Here is a tiny trained network, its code and every weight. The questions are about switching its units off for an input and a target symbol, where a switched-off unit gives its printed mean instead of its output.

import numpy as np


def w(rows, s, z=0):
    codes = np.array(rows[::2]) - 128.0
    scale = np.full(codes.shape[1], s)
    scale[-1] = z or s
    return codes * scale


def norm(h):
    return h / np.sqrt((h * h).mean(-1, keepdims=True) + 1e-5)


def softmax(a):
    e = np.exp(a - a.max(-1, keepdims=True))
    return e / e.sum(-1, keepdims=True)


def log_softmax(a):
    a = a - a.max(-1, keepdims=True)
    return a - np.log(np.exp(a).sum(-1, keepdims=True))


def net(x, mask):
    ids = ['ΓΞβεζμσφ'.index(c) for c in x.split()]
    T = len(ids)
    res = E[ids] + P[:T]
    u = 0
    for l in range(3):
        r = norm(res)
        for j in range(2):
            rows = slice(2 * j, 2 * j + 2)
            q, k, v = (r @ M[l][rows].T for M in (Q, K, V))
            z = softmax(np.where(np.tri(T) > 0, q @ k.T / 2**0.5, -1e9)) @ v
            o = O[l][rows]
            res = res + np.where(mask[u + j], z, o[:, -1]) @ o[:, :-1]
        u += 2
    return log_softmax(norm(res)[-1] @ U[:, :-1].T + U[:, -1])


Q, K, V, O = {}, {}, {}, {}
E = w([
[133,91,171,55],'Γ',
[73,30,112,140],'Ξ',
[91,191,115,162],'β',
[122,65,189,84],'ε',
[253,183,172,108],'ζ',
[128,94,122,147],'μ',
[106,98,107,114],'σ',
[56,117,128,129],'φ',
],0.021)
P = w([
[88,139,187,30],'0',
[75,79,229,248],'1',
[235,137,211,143],'2',
[180,132,108,94],'3',
[108,147,126,253],'4',
[251,96,219,145],'5',
[188,133,116,99],'6',
[143,126,131,247],'7',
[186,85,207,129],'8',
[175,133,127,109],'9',
],0.011)
Q[0] = w([
[95,171,115,21],'L0H0',
[151,121,109,140],'L0H0',
[113,95,165,4],'L0H1',
[83,182,106,147],'L0H1',
],0.031)
K[0] = w([
[52,23,98,110],'L0H0',
[170,142,158,118],'L0H0',
[82,5,163,78],'L0H1',
[95,185,125,71],'L0H1',
],0.029)
V[0] = w([
[74,57,102,109],'L0H0',
[164,187,115,142],'L0H0',
[92,181,212,48],'L0H1',
[116,3,147,74],'L0H1',
],0.018)
O[0] = w([
[246,138,65,71,32],'L0H0',
[86,101,157,166,155],'L0H0',
[201,237,163,205,102],'L0H1',
[207,109,254,25,252],'L0H1',
],0.0098,0.011)
Q[1] = w([
[145,100,195,106],'L1H0',
[117,123,38,202],'L1H0',
[106,169,2,107],'L1H1',
[126,105,124,204],'L1H1',
],0.033)
K[1] = w([
[60,111,116,102],'L1H0',
[240,241,56,114],'L1H0',
[114,144,5,89],'L1H1',
[42,111,105,185],'L1H1',
],0.03)
V[1] = w([
[9,18,195,93],'L1H0',
[59,88,222,196],'L1H0',
[53,232,26,34],'L1H1',
[102,219,191,112],'L1H1',
],0.011)
O[1] = w([
[236,131,50,185,247],'L1H0',
[190,88,42,128,204],'L1H0',
[107,203,255,30,10],'L1H1',
[201,43,88,91,175],'L1H1',
],0.0099,0.012)
Q[2] = w([
[40,49,150,38],'L2H0',
[253,159,241,190],'L2H0',
[54,114,38,59],'L2H1',
[199,233,28,127],'L2H1',
],0.018)
K[2] = w([
[139,244,159,49],'L2H0',
[203,6,123,160],'L2H0',
[155,113,122,182],'L2H1',
[187,71,75,102],'L2H1',
],0.023)
V[2] = w([
[220,141,35,181],'L2H0',
[153,249,121,128],'L2H0',
[116,181,113,26],'L2H1',
[166,96,76,101],'L2H1',
],0.018)
O[2] = w([
[59,114,218,44,255],'L2H0',
[232,143,109,29,8],'L2H0',
[11,56,142,156,40],'L2H1',
[144,136,45,151,125],'L2H1',
],0.013,0.0082)
U = w([
[174,177,107,68,253],'Γ',
[171,114,17,156,168],'Ξ',
[113,151,123,165,146],'β',
[129,117,136,135,15],'ε',
[133,168,154,245,74],'ζ',
[73,96,97,107,79],'μ',
[137,111,148,156,4],'σ',
[81,118,152,161,132],'φ',
],0.012,0.0051)

Each question gives the input, a string of symbols that net reads in full, and the target symbol t.
The units are the heads (2 rows each of Q, K, V and O). Each row of codes is followed by its name. A weight is (code - 128) times the scale printed after its matrix; where a second scale follows, it is the last column's (O and U).
mask holds one flag per head, layer by layer. A switched-off head (its flag False) gives its mean, the last column of its rows in O, instead of its output. The means were averaged over made-up inputs and are rounded, as every weight is.
A unit's drop is (log p(t) with every unit on - log p(t) with that unit switched off) / (log p(t) with every unit on - log p(t) with every unit switched off).
The circuit of an input: a set's keep is (log p(t) with only the set's units on - log p(t) with every unit switched off) / (log p(t) with every unit on - log p(t) with every unit switched off). Starting from all 6 units, units are removed one at a time, each time the one whose removal leaves the highest keep (on an exact tie, the one counted first), for as long as the keep stays at least 0.8.
units of the circuit, in order: the units of the circuit, biggest drop first
unit that matters most: the unit with the biggest drop
heads that matter: for each layer, one digit per head in row order, 1 if its drop is at least 0.15 and else 0, layers parted by /
drop of u: that unit's drop, to one decimal
input μ ε μ μ Γ μ ζ μ, target ζ: heads that matter : 11 / 10 / 11
input Γ ε μ ζ μ β σ μ μ ε, target Ξ: unit that matters most : L1H0
input ζ φ ε μ, target Γ: units of the circuit, in order : [L0H1, L2H0]
input ζ μ Γ μ Ξ, target ζ: heads that matter : 01 / 10 / 01
input ζ μ ζ Γ μ ζ μ μ, target ζ: heads that matter : 11 / 10 / 01
input ζ ζ ζ σ, target Γ: units of the circuit, in order : [L0H0, L1H1]
input Ξ μ Γ ε, target Γ: heads that matter : 10 / 00 / 00
input μ ε Ξ μ μ Ξ μ μ, target μ: units of the circuit, in order : [L0H1, L1H1]
input μ μ ζ μ μ ζ β, target Γ: heads that matter : 10 / 11 / 10
input Γ μ μ μ Γ, target Γ: units of the circuit, in order : [L0H1, L0H0]
input μ φ ζ φ μ ζ ε, target Γ: heads that matter : 01 / 00 / 00
input μ ζ Ξ σ μ ε ε ζ, target ζ: heads that matter : 11 / 10 / 11
input Ξ Γ μ μ φ ε μ μ, target φ: heads that matter : 11 / 11 / 01
input β μ ζ ε Ξ φ μ μ μ σ, target Γ: units of the circuit, in order : [L0H0]
input ζ μ ζ φ, target Γ: units of the circuit, in order : [L0H0, L1H1]
input σ φ Ξ μ, target Γ: heads that matter : 10 / 00 / 10
input μ ε ζ σ Ξ, target ζ: heads that matter : 01 / 00 / 11
input ζ μ μ Ξ, target Γ: units of the circuit, in order : [L0H1, L2H0]
input μ μ Ξ σ Γ, target Γ: heads that matter : 11 / 00 / 00
input μ ζ σ ζ μ μ Ξ φ ε β, target Γ: units of the circuit, in order : [L0H0]
input μ Ξ Γ σ μ, target μ: drop of L0H1 : 0.8
